Here is a tiny trained network, its code and every weight. The questions are about switching its units off for an input and a target symbol, where a switched-off unit gives its printed mean instead of its output.

import numpy as np


def w(rows, s, z=0):
    codes = np.array(rows[::2]) - 128.0
    scale = np.full(codes.shape[1], s)
    scale[-1] = z or s
    return codes * scale


def norm(h):
    return h / np.sqrt((h * h).mean(-1, keepdims=True) + 1e-5)


def f(y):
    return y / 2 * (1 + np.tanh(0.7978845608 * (y + 0.044715 * y**3)))


def softmax(a):
    e = np.exp(a - a.max(-1, keepdims=True))
    return e / e.sum(-1, keepdims=True)


def log_softmax(a):
    a = a - a.max(-1, keepdims=True)
    return a - np.log(np.exp(a).sum(-1, keepdims=True))


def net(x, mask):
    ids = ['αβγδεζηλμσψω'.index(c) for c in x.split()]
    T = len(ids)
    res = E[ids] + P[:T]
    u = 0
    for l in range(3):
        q, k, v = (norm(res) @ M[l].T for M in (Q, K, V))
        z = softmax(np.where(np.tri(T) > 0, q @ k.T / 2**0.5, -1e9)) @ v
        res = res + np.where(mask[u], z, O[l][:, -1]) @ O[l][:, :-1]
        u += 1
        y = f(norm(res) @ A[l][:, :-1].T + A[l][:, -1])
        res = res + np.where(mask[u : u + 4], y, B[l][:, -1]) @ B[l][:, :-1]
        u += 4
    return log_softmax(norm(res)[-1] @ U[:, :-1].T + U[:, -1])


Q, K, V, O, A, B = {}, {}, {}, {}, {}, {}
E = w([
[119,145,134,165,150,175,110],'α',
[89,134,147,149,153,139,151],'β',
[132,99,100,151,105,77,162],'γ',
[147,27,100,121,208,110,109],'δ',
[193,140,168,172,75,94,214],'ε',
[167,143,253,88,165,154,130],'ζ',
[119,123,67,68,133,151,99],'η',
[93,184,46,111,12,128,131],'λ',
[110,136,144,159,167,148,140],'μ',
[115,127,79,135,86,81,163],'σ',
[109,181,227,113,71,88,189],'ψ',
[179,91,108,173,96,114,135],'ω',
],0.0058)
P = w([
[89,250,136,160,221,59,98],'0',
[105,112,98,201,112,212,210],'1',
[114,158,87,204,172,167,181],'2',
[117,80,148,130,59,157,209],'3',
[87,59,99,183,85,216,228],'4',
[142,101,149,172,90,168,219],'5',
[138,58,133,137,77,165,202],'6',
],0.002)
Q[0] = w([
[68,69,63,162,173,177,98],'0.h0',
[187,50,109,7,74,80,126],'0.h0',
],0.017)
K[0] = w([
[122,147,52,130,199,107,74],'0.h0',
[82,43,87,115,117,248,188],'0.h0',
],0.017)
V[0] = w([
[16,127,101,106,106,16,255],'0.h0',
[30,170,50,88,120,205,57],'0.h0',
],0.0072)
O[0] = w([
[131,146,213,222,101,85,39,143],'0.h0',
[2,39,103,170,155,144,131,253],'0.h0',
],0.0047,0.0035)
A[0] = w([
[114,132,103,126,135,171,182,39],'0.n0',
[160,162,33,156,64,99,175,227],'0.n1',
[67,193,30,44,34,134,7,8],'0.n2',
[198,119,39,102,126,43,93,48],'0.n3',
],0.014,0.0016)
B[0] = w([
[147,154,101,126,113,91,73,254],'0.n0',
[134,115,103,184,108,141,144,195],'0.n1',
[184,216,87,147,124,147,60,158],'0.n2',
[80,4,108,164,214,164,91,153],'0.n3',
],0.013,0.0065)
Q[1] = w([
[107,136,62,97,188,154,137],'1.h0',
[75,164,4,94,144,124,123],'1.h0',
],0.02)
K[1] = w([
[140,215,129,155,143,104,113],'1.h0',
[89,250,191,106,96,130,110],'1.h0',
],0.02)
V[1] = w([
[130,163,229,137,156,131,149],'1.h0',
[117,138,9,118,154,126,197],'1.h0',
],0.0015)
O[1] = w([
[121,151,2,133,82,175,129,1],'1.h0',
[104,155,175,98,196,147,147,159],'1.h0',
],0.00095,0.00067)
A[1] = w([
[165,95,101,174,98,89,247,49],'1.n0',
[69,163,40,37,164,194,110,2],'1.n1',
[116,32,143,37,226,158,127,84],'1.n2',
[243,145,206,77,164,213,174,142],'1.n3',
],0.013,0.0022)
B[1] = w([
[206,122,167,138,172,90,151,164],'1.n0',
[193,156,205,55,214,157,68,254],'1.n1',
[117,65,7,139,149,120,102,168],'1.n2',
[122,156,110,124,121,238,192,167],'1.n3',
],0.014,0.0076)
Q[2] = w([
[84,160,109,124,58,150,147],'2.h0',
[92,127,137,146,84,143,4],'2.h0',
],0.018)
K[2] = w([
[18,132,172,116,19,75,169],'2.h0',
[3,98,187,139,203,53,83],'2.h0',
],0.014)
V[2] = w([
[112,252,115,147,188,131,147],'2.h0',
[50,185,48,140,147,87,142],'2.h0',
],0.011)
O[2] = w([
[170,22,143,39,53,35,198,201],'2.h0',
[254,19,54,48,14,198,131,3],'2.h0',
],0.0033,0.0042)
A[2] = w([
[66,21,146,88,69,81,183,114],'2.n0',
[101,183,192,111,24,182,184,7],'2.n1',
[136,102,143,155,70,13,142,28],'2.n2',
[124,146,164,36,31,148,249,137],'2.n3',
],0.011,0.0017)
B[2] = w([
[161,97,184,156,137,180,158,194],'2.n0',
[37,149,42,86,219,69,184,253],'2.n1',
[109,105,104,36,123,87,145,235],'2.n2',
[166,85,162,103,1,117,22,242],'2.n3',
],0.0099,0.0023)
U = w([
[200,140,32,93,131,48,167,35],'α',
[77,83,191,236,122,208,102,159],'β',
[50,37,183,65,172,138,223,30],'γ',
[103,42,2,124,187,152,67,103],'δ',
[183,167,201,53,208,137,62,223],'ε',
[183,227,60,204,62,132,37,152],'ζ',
[219,164,191,217,151,184,222,98],'η',
[192,36,180,98,12,150,70,93],'λ',
[46,171,91,32,46,42,111,150],'μ',
[31,216,104,169,194,113,172,164],'σ',
[69,137,217,204,100,35,54,33],'ψ',
[131,159,65,60,92,234,212,251],'ω',
],0.0074,0.0015)

Each question gives the input, a string of symbols that net reads in full, and the target symbol t.
The units are the heads (2 rows each of Q, K, V and O) and the neurons (one row each of A and B). Each row of codes is followed by its name. A weight is (code - 128) times the scale printed after its matrix; where a second scale follows, it is the last column's (O, A, B and U).
mask holds one flag per unit, layer by layer, with each layer's heads first. A switched-off unit (its flag False) gives its mean, the last column of its rows in O or B, instead of its output. The means were averaged over made-up inputs and are rounded, as every weight is.
A unit's drop is (log p(t) with every unit on - log p(t) with that unit switched off) / (log p(t) with every unit on - log p(t) with every unit switched off).
The circuit of an input: a set's keep is (log p(t) with only the set's units on - log p(t) with every unit switched off) / (log p(t) with every unit on - log p(t) with every unit switched off). Starting from the 12 units with the biggest drops (on a tie, the unit counted first), units are removed one at a time, each time the one whose removal leaves the highest keep (on an exact tie, the one counted first), for as long as the keep stays at least 0.8.
units of the circuit, in order: the units of the circuit, biggest drop first
most important unit: the unit with the biggest drop
k most important neurons: the k neurons with the biggest drops, biggest first
top k neurons in layer l: the k neurons of layer l with the biggest drops, biggest first
input ψ λ λ α ψ δ ζ, target ω: 4 most important neurons -> [1.n3, 0.n0, 2.n1, 2.n3]
input γ μ α α γ, target α: top 3 neurons in layer 1 -> [1.n1, 1.n0, 1.n3]
input ψ μ η η μ, target μ: most important unit -> 2.n1
input λ α ω γ σ β, target β: units of the circuit, in order -> [0.h0, 1.n1, 0.n0]
input μ σ σ μ, target λ: 4 most important neurons -> [0.n1, 1.n1, 0.n3, 1.n0]
input μ γ ψ β, target λ: 3 most important neurons -> [0.n1, 1.n1, 0.n3]
input γ η α, target σ: 4 most important neurons -> [0.n0, 1.n1, 0.n3, 2.n1]
input η α ε α β μ, target δ: units of the circuit, in order -> [0.h0, 0.n1, 1.n2]
input δ α α γ α ψ ε, target η: top 2 neurons in layer 1 -> [1.n0, 1.n3]
input γ α η α μ, target σ: 4 most important neurons -> [0.n0, 1.n1, 2.n1, 0.n3]
input ζ α η α, target α: top 2 neurons in layer 0 -> [0.n1, 0.n0]
input η α ψ α, target δ: units of the circuit, in order -> [0.h0, 0.n2, 1.n2]
input ε μ α ψ λ α, target ω: 3 most important neurons -> [1.n3, 0.n0, 2.n1]
input α α α η λ, target ζ: top 2 neurons in layer 0 -> [0.n2, 0.n1]
input δ μ α η α α, target ζ: most important unit -> 0.h0
input β α η η γ, target γ: 2 most important neurons -> [1.n1, 0.n3]
input γ η γ, target ψ: units of the circuit, in order -> [0.h0, 1.n1, 2.h0]
input β α γ γ β, target γ: top 3 neurons in layer 2 -> [2.n0, 2.n1, 2.n2]
input ω λ α μ γ μ α, target η: 3 most important neurons -> [1.n0, 0.n1, 0.n0]
input ω μ ω α α α σ, target α: 3 most important neurons -> [0.n1, 1.n1, 1.n0]
input ε μ ζ α α γ, target α: top 2 neurons in layer 1 -> [1.n1, 1.n0]
input δ μ η β σ β, target ζ: 3 most important neurons -> [0.n0, 1.n1, 2.n1]
input β ω α, target γ: top 3 neurons in layer 1 -> [1.n1, 1.n2, 1.n0]
input ε μ μ, target ω: most important unit -> 1.n3
input σ σ δ η α α α, target ψ: top 3 neurons in layer 1 -> [1.n3, 1.n1, 1.n2]
input μ α ψ, target μ: top 2 neurons in layer 1 -> [1.n1, 1.n3]
input ζ ω μ β, target α: 2 most important neurons -> [1.n1, 0.n1]
input μ ψ δ β, target λ: 2 most important neurons -> [1.n1, 0.n1]
input δ γ γ ε ζ β, target ζ: 3 most important neurons -> [0.n0, 1.n1, 0.n3]
input μ α α, target λ: top 3 neurons in layer 0 -> [0.n3, 0.n1, 0.n2]
